Each row has a class, written after it.
-121, -157, 207, -3, 74, 410, -543, 116, -90, -425, -163, 199, -123, -104, -340, -294, -45, -47, 273, -19, 178, 299, 107, 67, 419, -229, 140, 392, -157, 218, -465, -55 -> <16>
-131, 46, 82, -201, 96, 66, 203, 110, -133, -346, 7, 262, -332, -18, -125, -48, -2, -27, -152, 62, -93, 23, 132, -135, 178, 30, -19, 142, -58, 136, -192, -79 -> <87>
87, 28, 112, 93, -40, 18, -42, 164, -1, 53, 59, -186, 18, 2, -102, 57, 2, -93, 180, -21, -15, 31, -268, -90, 76, 65, -33, -62, -53, -144, -61, 9 -> <165>
47, -120, -95, 28, 45, -1, 120, -138, 16, -169, 51, 17, 155, -242, -165, -133, 127, -180, 36, 103, -121, 292, -276, 170, 91, 198, 69, -112, 79, 38, -342, -89 -> <140>
118, -163, 85, 170, -31, 18, -208, -138, 30, 88, 189, -111, 196, -18, 54, -13, 52, -61, 191, 27, -83, 42, -184, 80, -64, 138, -30, -14, -43, -103, -83, 31 -> <105>
-6, -94, -14, 11, 79, -70, 86, -155, 140, -53, -33, 60, -19, 105, -71, 4, -68, -91, 51, -147, -41, 130, -75, 50, 43, 129, 125, 14, 107, -63, -28, 36 -> <105>
81, -70, 81, -51, 94, 107, 62, 251, -396, -124, 155, 247, -486, -48, -141, 181, 326, -87, 107, 132, -118, 116, -465, -111, 206, 58, -307, -12, 83, -102, -461, 43 -> <165>
-405, 160, 240, -71, 138, -69, 300, 36, 103, -285, -249, 206, -51, 189, -76, -34, -216, 141, -192, -195, -223, 1, 490, -30, -19, 79, 23, 12, -17, 116, -37, -262 -> <165>
63, -19, -81, 114, -73, -148, 46, 70, 13, 116, 18, 3, 194, 11, -46, 54, 46, 86, -40, 27, -38, 23, -211, -2, -134, 89, -137, -306, 120, -61, 43, -117 -> <135>
99, -11, 28, 67, -24, 140, -60, 40, -142, 64, 151, -60, 10, -78, -135, -50, 43, -25, 230, 61, -71, 70, -219, -46, 152, -7, -22, -22, -106, -77, -166, 6 -> <16>
89, 1, 157, -61, 82, 29, 52, -118, 75, -101, 60, 98, -73, 154, -130, -18, -58, 0, 61, -73, 60, 94, 5, -121, 72, 88, 112, -43, 116, -208, 41, 41 -> <105>
200, -88, 0, 64, -29, -91, -34, 32, 32, 73, 103, -52, 54, 31, -3, 72, 156, 1, 49, 65, 39, 17, -258, -21, -114, -2, -27, -172, 104, -128, -4, 45 -> <140>
187, 502, -97, -124, 75, 20, 726, 157, -477, 155, 347, -340, -176, -149, -22, 168, 361, 16, -65, 435, -212, -159, -256, -445, 94, -237, -180, -393, -288, -226, 29, -50 -> <182>
169, -4, -51, 45, 17, -149, 262, 10, 52, 24, 258, -168, 46, -53, -67, 38, 198, -17, 20, 129, -56, -100, -289, -19, -72, 72, -28, -211, 13, -166, 31, 43 -> <165>
92, 321, -280, 7, -154, -266, 706, 321, -107, -67, 263, -334, -273, -83, -248, 200, 259, -95, -217, 108, -191, -324, -429, -457, 25, 124, -96, -127, -158, -83, 55, 13 -> <165>
-139, 108, 71, -168, 124, -6, 248, -224, -86, -128, -77, 203, -64, 180, -105, 27, -76, 36, -72, -128, -166, 190, 137, -73, 130, 161, 48, -159, 126, -21, 52, -137 -> <182>
48, -20, 29, 113, 70, -117, 21, -81, 142, -22, -5, -95, -4, 100, 64, 92, -27, -159, 98, -71, -33, 69, -123, 68, -41, 54, 118, 68, 66, -100, -37, 66 -> <140>
-14, -38, -44, 90, -22, -107, -61, -81, 22, 42, 133, -99, 216, -35, 1, -29, -70, -48, -87, -45, -148, 4, -121, 1, -16, 205, -90, -100, -9, 67, -74, -63 -> <182>
-43, 28, -197, -317, 164, 100, 126, 26, -173, -107, 62, 156, -316, -43, -47, -71, 252, -62, -328, 79, -65, -63, -83, -104, 88, -11, 50, 291, -105, 126, -110, -1 -> <105>
63, -3, -310, -164, 37, -386, 623, -45, 193, -83, 331, -104, 65, -11, -191, 13, 120, 10, -303, -35, -190, -166, -232, -217, -60, 328, -94, -357, 195, -124, 216, -72 -> <105>
-372, -145, 196, -234, 193, -193, 176, -84, 493, -637, -458, 98, -164, 250, 92, -86, -409, -336, -377, -386, 238, 26, 495, 97, 123, 373, 232, 240, 215, 446, 108, 129 -> <88>
-254, -15, 10, -181, 196, 40, -44, 58, 262, -412, -289, 333, -190, 232, -221, -226, -63, -104, -220, -227, 109, 176, 190, -57, 232, -43, 128, 204, -61, 212, -231, -63 -> <135>
258, -249, 186, 206, 1, -38, -420, 133, 269, -167, -23, 47, 397, 51, -197, -178, 270, -1, 271, 115, 36, 202, -201, 62, -17, 186, -179, -347, 16, -237, -100, -206 -> <88>
-54, -253, 5, 107, -26, -76, -16, 24, 98, -66, -116, 176, 93, -91, -74, -8, -38, 68, 117, 10, 82, 138, -17, 241, 25, 53, -74, -141, 182, 87, -205, -79 -> <182>
-9, -215, 143, 184, -52, 233, -447, 166, 24, 122, 64, 27, -11, -51, -55, -81, -49, 109, 279, 0, -65, 81, -71, 95, -65, -213, 34, 338, -178, 64, -292, 86 -> <107>
619, 0, -434, 650, -309, 4, -578, 46, 78, 522, -175, -187, 389, 148, -507, 20, 716, 27, 704, 5, 164, 379, -616, -286, 161, -169, -328, -899, -340, -443, 292, -128 -> <10>
54, -28, -139, -304, 72, 106, 350, 132, -138, -321, 436, 67, -614, -168, -351, -124, 1, -77, -264, 57, 1, -145, -131, -370, 317, -77, 177, 326, -58, 232, -294, 262 -> <87>
46, -47, 180, 539, -24, -30, -557, 271, -109, 271, -224, 45, 54, 148, -51, 214, 307, -231, 457, -227, -116, 269, -730, 477, 51, 167, -295, -172, -278, -139, -547, -104 -> <107>
49, -88, -10, 142, 6, -105, -23, 23, 34, 40, 24, 19, 180, -14, -64, 18, 73, 9, 142, 21, -23, 88, -164, 149, 21, 62, -126, -171, 29, -52, -83, -68 -> <182>
291, 50, 17, 241, -75, -148, -141, 11, 283, 226, 146, -238, 313, 223, -283, -2, 4, -58, 158, -95, -37, 103, -453, -150, 1, 166, 20, -391, -38, -329, 138, -7 -> <88>
61, -155, 63, 159, 37, -78, -69, 41, 162, 25, -117, 51, 257, 23, -95, -27, 163, 54, 229, 15, -19, 149, -88, 214, -39, 67, -103, -236, -4, -145, -76, -143 -> <87>
-367, -17, -298, 38, 35, 100, -326, -295, -265, -136, -485, 289, 369, -159, 105, -238, -146, -246, -191, -141, -430, 371, 117, 221, 82, 164, 17, 371, -208, 383, -129, -452 -> <140>
-144, -149, 107, -3, 30, -134, 50, -292, 72, -276, 131, 220, 238, -38, -118, -99, -144, -125, -79, 1, -258, 111, 124, 43, 147, 551, -182, -149, 147, 17, -37, -199 -> <10>
74, -119, 100, 200, -70, -122, -56, 25, 163, -22, -16, -103, 142, -19, -33, 26, -76, -85, 129, -7, 102, 18, -68, 67, 63, 149, -52, -249, 102, -17, -79, 9 -> <165>
-8, -119, 4, 33, 25, -7, -87, 46, 30, -121, -31, 114, 160, -87, -173, -132, 96, 8, 64, 40, -82, 152, -96, 70, 1, 74, -48, -70, -11, -22, -170, -167 -> <16>
-311, 42, 117, 27, 35, 139, 109, 119, -126, -102, 107, -4, -35, -103, -211, -115, -158, 9, 242, -52, -451, 48, 111, -43, 162, -40, 6, 239, -368, 111, -186, -215 -> <10>
134, 0, 88, -94, -62, -160, 90, -39, 90, 30, 103, 63, 343, -51, 89, -42, 190, 142, -123, 285, 92, -38, -3, 41, -289, 218, -132, -400, 139, -157, 156, -153 -> <10>
-144, 64, -103, -112, 59, -201, 238, -227, 231, -311, -156, 195, 84, 207, -112, -73, -156, -116, -276, -196, -13, 117, 189, -115, 107, 270, 79, -150, 132, 48, 254, -240 -> <16>
144, -92, 44, 118, 12, -24, -79, -84, 78, 96, 201, -186, 97, -33, -26, 16, -27, -67, 149, -3, -38, 37, -213, 19, 9, 95, 38, -18, -2, -95, -89, 126 -> <182>
-97, -9, -104, -168, 94, 53, 100, 32, -138, -136, 127, 72, -218, -53, -73, -74, 71, -131, -170, -41, -130, -7, -150, -82, 139, 78, 12, 200, -132, 169, -213, -14 -> <105>
-117, -16, -72, -262, 120, 174, 137, 93, -229, -191, 92, 158, -401, -67, -104, -68, 52, -62, -153, -3, -70, -29, -111, -119, 244, -58, 28, 337, -114, 197, -263, 91 -> <107>
-144, -86, -194, -179, 17, -75, 115, -172, 127, -156, 100, 79, -95, -15, -24, -139, -304, -66, -343, -85, -3, -97, 81, -25, 38, 47, 205, 281, 127, 284, 8, 156 -> <16>
10, -50, 24, 42, 25, 49, -71, 114, -109, 53, -67, 66, 59, -76, -81, -17, 110, 10, 112, 25, 32, 147, -231, 121, -20, 15, -100, -63, -15, -15, -174, -35 -> <88>
-203, 115, 66, -341, 64, 188, 174, -11, -339, -252, -70, 307, -339, -74, 31, -12, 6, 62, -251, 114, 87, -6, 249, -90, 156, -1, -35, 246, -8, 253, -138, 14 -> <182>
-3, -199, -4, -46, 57, -89, 139, -86, 197, -65, 65, 67, -93, 5, -207, 2, 46, 28, -18, -134, -78, 69, -71, 2, -1, 167, 47, -57, 122, -42, -114, 111 -> <107>
-187, -6, -51, -213, 166, 153, -20, 44, -193, -75, -55, 251, -380, 64, 36, -37, 24, -57, -160, -55, 39, -9, 8, 22, 213, -127, 15, 384, -114, 299, -314, 121 -> <10>
-2, -146, -6, 175, -27, 166, -387, -92, -39, 70, -62, 52, 49, -33, 25, -62, 10, -92, 254, -21, 157, 130, -63, 204, 229, -57, 7, 148, -133, 164, -296, 64 -> <140>
-123, 23, -6, -198, 62, 75, 145, 149, -105, -261, 42, 153, -353, -40, -101, -35, 20, -79, -141, 45, -13, -25, 5, -127, 185, -27, 21, 199, -69, 190, -205, -3 -> <140>
48, -115, 6, 4, 1, -156, 57, -37, 104, 12, 22, -101, -27, 89, 86, 148, -117, -92, -6, -76, -121, -10, -162, -47, -126, 199, 83, -49, 194, -92, 147, -27 -> <16>
151, 90, 149, -148, 83, -13, 137, -125, 88, -12, 120, -30, -117, 211, -22, 44, -38, -35, -59, -30, -47, 79, -148, -181, -88, 163, 176, -151, 178, -235, 100, 94 -> <88>
155, 39, -38, -13, -4, -105, 135, -212, -90, 107, 288, -193, 89, -63, 190, 94, 143, -22, -34, 169, 111, -184, -139, 27, -20, 158, -111, -190, 50, -72, 50, 157 -> <88>
-164, -127, -168, 59, -22, 64, -104, 96, -30, -33, -244, 176, 131, -112, -111, -126, 95, 130, 71, -92, 25, 134, 139, 191, 130, -103, -150, -23, -101, 264, -167, -190 -> <87>
-48, 196, -136, -433, 327, 151, 285, 126, -283, -61, 153, 23, -533, 24, 37, -30, 139, -147, -280, -39, 111, -154, -140, -199, 313, -162, 3, 403, -88, 124, -264, 307 -> <10>
78, 58, 52, -19, 142, -128, 282, -69, 215, -143, 0, -115, -31, 161, -139, 14, 10, -171, 29, -103, -72, 56, -85, -101, 89, 156, 162, -178, 76, -233, 107, -18 -> <135>
-10, -38, -15, -40, 20, -107, 329, 104, 30, -222, 223, 55, -2, -7, -398, -82, 101, -2, -64, -70, -334, 36, -248, -246, 26, 216, -89, -105, -53, -132, -70, -136 -> <105>
51, -39, -26, 7, 26, -49, 57, -29, 88, -10, 46, 61, -147, 91, -63, 53, -44, -38, -42, -41, -21, 47, -147, -58, -28, 22, 109, 50, 95, -70, -46, 40 -> <88>
169, 27, 408, -259, 9, 29, 324, 202, -335, -406, 739, 200, -431, -166, -39, -7, 256, -123, -163, 495, -476, -210, -316, -374, -225, 189, 96, 318, -217, -298, -395, -171 -> <105>
100, -131, 73, 85, 6, -73, -19, 40, 128, -65, 50, -53, 83, -49, -61, 1, 120, -12, 108, 36, 19, 26, -49, 78, -51, 48, -16, -55, 34, -42, -66, 47 -> <140>
-7, -49, 64, 55, 11, 58, -152, -48, 22, 1, -58, 9, 109, 31, 3, -57, -32, -89, 148, -16, -45, 111, -66, 79, 115, 95, 0, -4, -52, 11, -107, -47 -> <10>
188, 107, -179, 182, -75, -216, 173, -172, 97, 154, -71, -120, 286, 85, -54, 52, 92, -13, -52, -103, 199, 16, -194, 6, -21, 135, -59, -485, 144, -161, 261, -18 -> <165>
-124, -35, -70, -201, 74, 50, 66, 69, -117, -194, 7, 258, -307, -4, -69, -28, 27, -7, -198, 3, 4, 23, -28, -53, 157, -7, -33, 212, -6, 234, -258, 41 -> <182>
146, -205, 0, 16, 47, 95, -255, -140, 84, 65, 153, -21, 8, 67, -36, -70, 33, -15, 57, -37, 188, 46, -279, 39, 144, 118, 76, -8, 65, 49, -205, 150 -> <165>
-128, 69, 28, 100, 76, -98, 223, -176, 35, -189, -63, -111, 60, -26, 61, 63, -39, -220, 114, -123, -127, 162, 64, 86, 76, 165, 63, 84, -14, 32, -79, -55 -> <165>
-348, -29, 140, -234, 138, 307, -12, -61, -345, -351, -198, 346, -207, -140, -123, -164, 43, -70, 33, -38, -204, 219, 316, 114, 313, 57, -2, 241, -187, 292, -267, -200 -> <135>
-219, 85, 164, -238, 156, 55, 218, -105, -272, -227, -189, 344, -137, 123, 37, 48, -19, -49, -127, -70, -193, 167, 138, -72, 92, 249, -104, -51, 108, -15, -19, -214 -> <135>
154, -28, -45, -339, 122, -80, 54, -100, -220, -3, 75, 257, -564, 239, 362, 258, 378, 149, -354, 241, 421, -357, 69, -84, -68, -146, -83, 15, 210, 97, 60, 362 -> <182>
38, -81, -8, 25, -25, -120, -44, 115, 67, -163, -86, 80, 120, -50, -150, 0, 198, 23, -40, 76, -29, 80, -15, -40, -12, 161, -144, -239, 49, -16, 1, -217 -> <135>
-336, 199, -475, 56, -185, 13, 255, 119, -471, -26, -110, 184, 175, -377, -144, -126, 80, 75, -304, 149, -237, 95, -13, 37, 96, -146, -224, -57, -207, 505, -194, -470 -> <165>
